Below are the code and all the weights of a small trained network. Each question names an input and a class and asks about switching units off, where a switched-off unit gives its printed mean instead of its output.

import numpy as np


def w(rows, s, z=0):
    codes = np.array(rows[::2]) - 128.0
    scale = np.full(codes.shape[1], s)
    scale[-1] = z or s
    return codes * scale


def f(y):
    return np.maximum(y, 0)


def log_softmax(a):
    a = a - a.max(-1, keepdims=True)
    return a - np.log(np.exp(a).sum(-1, keepdims=True))


def net(x, mask):
    res = np.array(x, float).reshape(1, 6) / 4 @ E
    y = f(res @ A[0][:, :-1].T + A[0][:, -1])
    res = res + np.where(mask, y, B[0][:, -1]) @ B[0][:, :-1]
    return log_softmax(res[-1] @ U[:, :-1].T + U[:, -1])


A, B = {}, {}
E = w([
[211,47,110,193,171,221,183,117],'x0',
[126,129,131,130,130,128,127,130],'x1',
[103,211,188,200,171,202,85,199],'x2',
[193,204,144,78,77,124,240,209],'x3',
[87,181,29,177,219,73,195,127],'x4',
[98,197,102,169,27,200,163,2],'x5',
],0.0063)
A[0] = w([
[195,167,135,109,118,140,202,179,21],'neuron 0',
[92,161,52,162,188,89,175,124,11],'neuron 1',
[155,50,77,64,101,75,134,64,58],'neuron 2',
[196,101,104,169,144,177,175,125,118],'neuron 3',
[154,102,196,102,73,148,89,139,87],'neuron 4',
[82,157,158,95,95,88,91,136,83],'neuron 5',
[155,75,164,79,173,92,95,214,26],'neuron 6',
[96,177,182,187,181,176,73,183,55],'neuron 7',
[128,55,72,77,100,75,151,66,143],'neuron 8',
[198,60,137,161,143,198,140,114,70],'neuron 9',
[86,76,113,161,168,136,64,99,40],'neuron 10',
[96,90,108,168,162,134,65,71,77],'neuron 11',
[183,164,128,102,117,123,188,195,44],'neuron 12',
[107,176,57,162,177,77,185,151,77],'neuron 13',
[154,108,194,82,68,153,89,135,35],'neuron 14',
[175,91,186,90,64,166,93,134,97],'neuron 15',
[92,84,105,172,149,139,63,82,44],'neuron 16',
[159,52,94,62,130,62,138,120,73],'neuron 17',
[92,79,122,165,182,121,62,110,114],'neuron 18',
[166,93,127,181,142,186,155,107,139],'neuron 19',
[89,205,108,168,12,203,164,2,68],'neuron 20',
[103,170,177,189,171,181,68,175,87],'neuron 21',
[64,167,146,101,109,88,86,135,3],'neuron 22',
[198,92,129,163,152,166,167,124,34],'neuron 23',
[83,176,156,78,84,84,95,138,5],'neuron 24',
[180,182,121,108,84,129,207,162,71],'neuron 25',
[186,63,131,171,153,184,155,140,64],'neuron 26',
[159,93,196,86,75,165,72,140,63],'neuron 27',
],0.0074,0.0035)
B[0] = w([
[71,101,188,78,66,155,158,136,169],'neuron 0',
[114,101,167,172,206,152,185,40,184],'neuron 1',
[178,208,134,180,72,154,169,142,180],'neuron 2',
[79,168,96,80,119,68,73,111,186],'neuron 3',
[117,114,142,171,188,130,170,60,171],'neuron 4',
[108,154,92,103,140,77,82,105,170],'neuron 5',
[147,47,100,176,161,75,112,199,193],'neuron 6',
[188,188,109,182,76,140,149,143,204],'neuron 7',
[190,198,135,178,82,164,151,139,193],'neuron 8',
[88,174,82,96,131,48,82,99,187],'neuron 9',
[78,100,189,85,66,148,169,144,180],'neuron 10',
[73,108,189,79,61,153,172,158,190],'neuron 11',
[62,87,188,75,64,169,155,150,173],'neuron 12',
[118,90,156,161,202,160,165,53,199],'neuron 13',
[101,118,157,182,201,132,178,58,165],'neuron 14',
[115,118,140,166,196,139,166,67,179],'neuron 15',
[68,108,187,84,64,151,170,161,181],'neuron 16',
[173,174,119,179,86,138,144,158,178],'neuron 17',
[88,106,176,93,70,164,164,157,198],'neuron 18',
[97,158,97,93,119,74,89,124,189],'neuron 19',
[168,2,95,170,173,68,81,255,255],'neuron 20',
[195,201,122,180,77,144,158,138,206],'neuron 21',
[106,174,82,90,126,63,73,108,163],'neuron 22',
[85,170,95,96,118,66,88,108,165],'neuron 23',
[77,171,81,84,143,57,82,89,166],'neuron 24',
[65,86,180,84,89,152,156,138,180],'neuron 25',
[90,188,75,95,126,43,68,103,182],'neuron 26',
[112,123,137,173,186,137,171,68,176],'neuron 27',
],0.0071,0.0076)
U = w([
[51,81,198,50,55,170,155,147,92],'0',
[86,190,69,68,137,40,64,82,95],'1',
[125,101,151,182,230,160,170,21,102],'2',
[179,17,98,168,153,84,99,245,107],'3',
[231,228,123,187,51,172,148,139,98],'4',
[144,120,122,100,134,156,114,124,247],'5',
],0.011,0.015)

Each question gives the input, the list of numbers given to net, and the class t.
The units are the neurons (one row each of A and B). Each row of codes is followed by its name. A weight is (code - 128) times the scale printed after its matrix; where a second scale follows, it is the last column's (A, B and U).
mask holds one flag per neuron, in row order. A switched-off neuron (its flag False) gives its mean, the last column of its row in B, instead of its output. The means were averaged over made-up inputs and are rounded, as every weight is.
A unit's drop is (log p(t) with every unit on - log p(t) with that unit switched off) / (log p(t) with every unit on - log p(t) with every unit switched off).
The circuit of an input: a set's keep is (log p(t) with only the set's units on - log p(t) with every unit switched off) / (log p(t) with every unit on - log p(t) with every unit switched off). Starting from the 12 units with the biggest drops (on a tie, the unit counted first), units are removed one at a time, each time the one whose removal leaves the highest keep (on an exact tie, the one counted first), for as long as the keep stays at least 0.8.
units of the circuit, in order: the units of the circuit, biggest drop first
most important unit: the unit with the biggest drop
top k neurons: the k neurons with the biggest drops, biggest first
drop when u is switched off: that unit's drop, to one decimal
input [-2,-2,6,-2,-2,-3], class 4: units of the circuit, in order -> (neuron 21; neuron 7)
input [-5,2,-2,5,7,-6], class 2: top neuron -> (neuron 13)
input [-5,-1,0,-8,4,-8], class 0: units of the circuit, in order -> (neuron 18; neuron 10)
input [-7,-3,-7,7,1,-4], class 0: top 2 neurons -> (neuron 12; neuron 25)
input [-6,5,8,6,-4,-2], class 4: top 2 neurons -> (neuron 7; neuron 21)
input [-5,-6,6,3,0,-1], class 4: units of the circuit, in order -> (neuron 7; neuron 21)
input [6,-3,-2,4,-6,1], class 1: units of the circuit, in order -> (neuron 9; neuron 26; neuron 3)
input [5,4,-3,-5,-2,2], class 0: units of the circuit, in order -> (neuron 11; neuron 16)
input [-4,3,-8,-8,2,7], class 0: top 3 neurons -> (neuron 11; neuron 16; neuron 10)
input [-4,7,-7,-2,-2,6], class 4: top 3 neurons -> (neuron 8; neuron 2; neuron 6)
input [5,-3,8,-5,-8,0], class 2: top 3 neurons -> (neuron 27; neuron 15; neuron 4)
input [8,2,-6,7,8,-3], class 1: top 3 neurons -> (neuron 3; neuron 26; neuron 23)
input [-8,3,-1,4,-7,-1], class 1: top 3 neurons -> (neuron 24; neuron 5; neuron 22)
input [8,4,0,6,5,8], class 1: most important unit -> neuron 3
input [7,1,3,8,8,-8], class 0: units of the circuit, in order -> (neuron 12; neuron 0)
input [0,-4,7,0,-4,-6], class 4: top 2 neurons -> (neuron 20; neuron 21)
input [-1,0,-8,-1,2,4], class 4: top 2 neurons -> (neuron 8; neuron 2)
input [7,4,1,-6,-5,-2], class 1: top 2 neurons -> (neuron 9; neuron 26)
input [-5,8,8,-2,-8,-8], class 2: units of the circuit, in order -> (neuron 27; neuron 14)
input [-8,-6,7,-8,6,-3], class 0: most important unit -> neuron 18
input [-5,-7,-7,7,-8,4], class 2: top 2 neurons -> (neuron 14; neuron 15)
input [4,5,-6,-8,1,8], class 0: top 2 neurons -> (neuron 11; neuron 16)
input [-6,-1,7,0,-3,-1], class 4: top 2 neurons -> (neuron 21; neuron 7)
input [8,1,0,-7,7,-3], class 1: top 2 neurons -> (neuron 26; neuron 9)
input [-7,7,1,-8,4,-8], class 0: units of the circuit, in order -> (neuron 18; neuron 10)
input [3,7,6,5,-7,-7], class 2: drop when neuron 24 is switched off -> 0.0
input [-1,6,-6,-5,7,8], class 3: units of the circuit, in order -> (neuron 20)
input [-4,2,-6,3,3,8], class 3: drop when neuron 20 is switched off -> 1.1
input [4,-3,0,-6,-5,3], class 0: drop when neuron 18 is switched off -> 0.1
input [0,0,1,1,-2,7], class 3: drop when neuron 20 is switched off -> 0.6
